Below is a small trained network, with its code and all its weights. Each question gives an input and a class and asks what happens when units are switched off, that is, made to give their printed mean instead of their output.

import numpy as np


def w(rows, s, z=0):
    codes = np.array(rows[::2]) - 128.0
    scale = np.full(codes.shape[1], s)
    scale[-1] = z or s
    return codes * scale


def f(y):
    return np.maximum(y, 0)


def log_softmax(a):
    a = a - a.max(-1, keepdims=True)
    return a - np.log(np.exp(a).sum(-1, keepdims=True))


def net(x, mask):
    res = np.array(x, float).reshape(1, 4) / 4 @ E
    y = f(res @ A[0][:, :-1].T + A[0][:, -1])
    res = res + np.where(mask, y, B[0][:, -1]) @ B[0][:, :-1]
    return log_softmax(res[-1] @ U[:, :-1].T + U[:, -1])


A, B = {}, {}
E = w([
[149,115,82,110,164,13,182,98,194,120],'x0',
[188,3,164,176,159,118,91,96,102,122],'x1',
[137,167,111,167,155,141,191,79,75,186],'x2',
[123,93,96,63,83,137,73,62,70,206],'x3',
],0.015)
A[0] = w([
[126,152,132,119,141,167,83,156,91,107,86],'n1',
[44,173,84,96,71,151,144,188,112,97,222],'n2',
[63,98,143,126,72,179,48,120,106,186,208],'n3',
[189,118,169,118,158,159,167,173,115,156,111],'n4',
[126,151,8,2,109,129,234,90,158,191,172],'n5',
[103,147,171,90,115,236,82,158,117,208,144],'n6',
[214,93,98,136,156,103,82,55,55,156,253],'n7',
[45,163,118,184,183,222,123,151,173,92,183],'n8',
[90,187,71,92,95,121,115,117,130,142,137],'n9',
[160,34,131,141,82,169,82,58,43,152,139],'n10',
[124,118,150,60,53,94,108,105,153,157,89],'n11',
[211,108,170,165,119,145,111,89,121,104,122],'n12',
[113,177,71,70,105,114,127,100,127,173,123],'n13',
[106,133,181,138,60,200,82,147,74,132,190],'n14',
[118,149,170,108,95,205,98,119,107,111,110],'n15',
[179,72,86,65,168,70,102,102,161,143,125],'n16',
[143,54,90,92,161,88,104,106,205,143,120],'n17',
[123,167,176,197,197,139,182,173,109,113,115],'n18',
[120,141,158,136,141,110,186,129,207,48,138],'n19',
[181,93,138,209,214,60,188,138,198,64,177],'n20',
[183,27,155,135,130,195,60,96,59,159,114],'n21',
],0.01,0.0059)
B[0] = w([
[126,163,132,138,126,160,77,133,84,108,166],'n1',
[71,213,187,125,128,101,115,201,65,100,230],'n2',
[97,119,107,136,89,124,127,221,153,128,222],'n3',
[142,110,111,129,129,162,115,141,117,168,152],'n4',
[69,154,146,79,187,80,255,58,89,197,244],'n5',
[70,150,100,147,88,142,100,179,104,95,221],'n6',
[113,69,87,113,176,153,48,60,97,139,229],'n7',
[150,180,199,156,101,186,136,173,118,117,216],'n8',
[54,191,192,118,119,74,186,131,156,194,192],'n9',
[76,22,102,26,93,170,84,95,158,223,236],'n10',
[101,154,113,82,95,107,119,137,147,153,169],'n11',
[137,37,124,148,100,154,155,168,155,141,177],'n12',
[95,170,122,116,124,51,166,114,102,181,191],'n13',
[77,111,113,163,100,133,50,160,111,92,226],'n14',
[95,146,136,155,62,161,88,177,110,113,190],'n15',
[87,80,118,128,133,57,69,57,140,118,191],'n16',
[83,78,114,149,177,33,80,95,158,112,188],'n17',
[218,164,148,157,102,178,157,124,132,216,206],'n18',
[151,140,87,92,192,142,164,200,191,78,215],'n19',
[244,75,181,189,223,126,187,119,176,72,254],'n20',
[125,25,86,47,92,170,77,124,154,244,237],'n21',
],0.009,0.019)
U = w([
[124,114,125,131,160,42,112,127,171,47,230],'0',
[198,159,166,168,138,206,168,170,140,129,163],'1',
[74,83,64,57,84,152,65,117,123,188,137],'2',
[130,63,162,141,125,123,96,71,113,184,70],'3',
[197,118,129,178,139,104,145,121,145,110,4],'4',
[82,194,161,178,58,165,76,179,73,124,112],'5',
[48,226,150,94,111,33,172,113,105,180,133],'6',
[93,161,106,122,161,85,160,8,58,190,141],'7',
],0.011,0.0034)

Each question gives the input, the list of numbers given to net, and the class t.
The units are the neurons (one row each of A and B). Each row of codes is followed by its name. A weight is (code - 128) times the scale printed after its matrix; where a second scale follows, it is the last column's (A, B and U).
mask holds one flag per neuron, in row order. A switched-off neuron (its flag False) gives its mean, the last column of its row in B, instead of its output. The means were averaged over made-up inputs and are rounded, as every weight is.
A unit's drop is (log p(t) with every unit on - log p(t) with that unit switched off) / (log p(t) with every unit on - log p(t) with every unit switched off).
The circuit of an input: a set's keep is (log p(t) with only the set's units on - log p(t) with every unit switched off) / (log p(t) with every unit on - log p(t) with every unit switched off). Starting from the 12 units with the biggest drops (on a tie, the unit counted first), units are removed one at a time, each time the one whose removal leaves the highest keep (on an exact tie, the one counted first), for as long as the keep stays at least 0.8.
units of the circuit, in order: the units of the circuit, biggest drop first
most important unit: the unit with the biggest drop
top k neurons: the k neurons with the biggest drops, biggest first
drop when u is switched off: that unit's drop, to one decimal
input [-3,-2,8,-2], class 5: most important unit -> n20
input [8,5,-6,5], class 3: top 2 neurons -> [n20, n17]
input [8,8,6,-5], class 4: top 2 neurons -> [n20, n18]
input [-3,-2,-7,-5], class 5: top 2 neurons -> [n2, n20]
input [7,7,-8,3], class 3: top 2 neurons -> [n20, n21]
input [-6,-7,8,3], class 6: top 3 neurons -> [n5, n9, n13]
input [6,-1,2,-1], class 0: top 2 neurons -> [n20, n10]
input [0,5,-6,-4], class 0: top 2 neurons -> [n17, n18]
input [5,6,0,-3], class 0: top 2 neurons -> [n17, n16]
input [1,2,1,-1], class 4: top 2 neurons -> [n10, n21]
input [1,-1,1,3], class 6: top 2 neurons -> [n20, n21]
input [7,8,8,7], class 2: drop when n10 is switched off -> 0.5
input [5,2,-8,1], class 0: drop when n20 is switched off -> 0.0
input [2,6,3,-8], class 1: drop when n18 is switched off -> 0.1
input [7,0,4,-3], class 0: units of the circuit, in order -> [n20]
input [2,3,-1,-3], class 4: drop when n20 is switched off -> 0.2
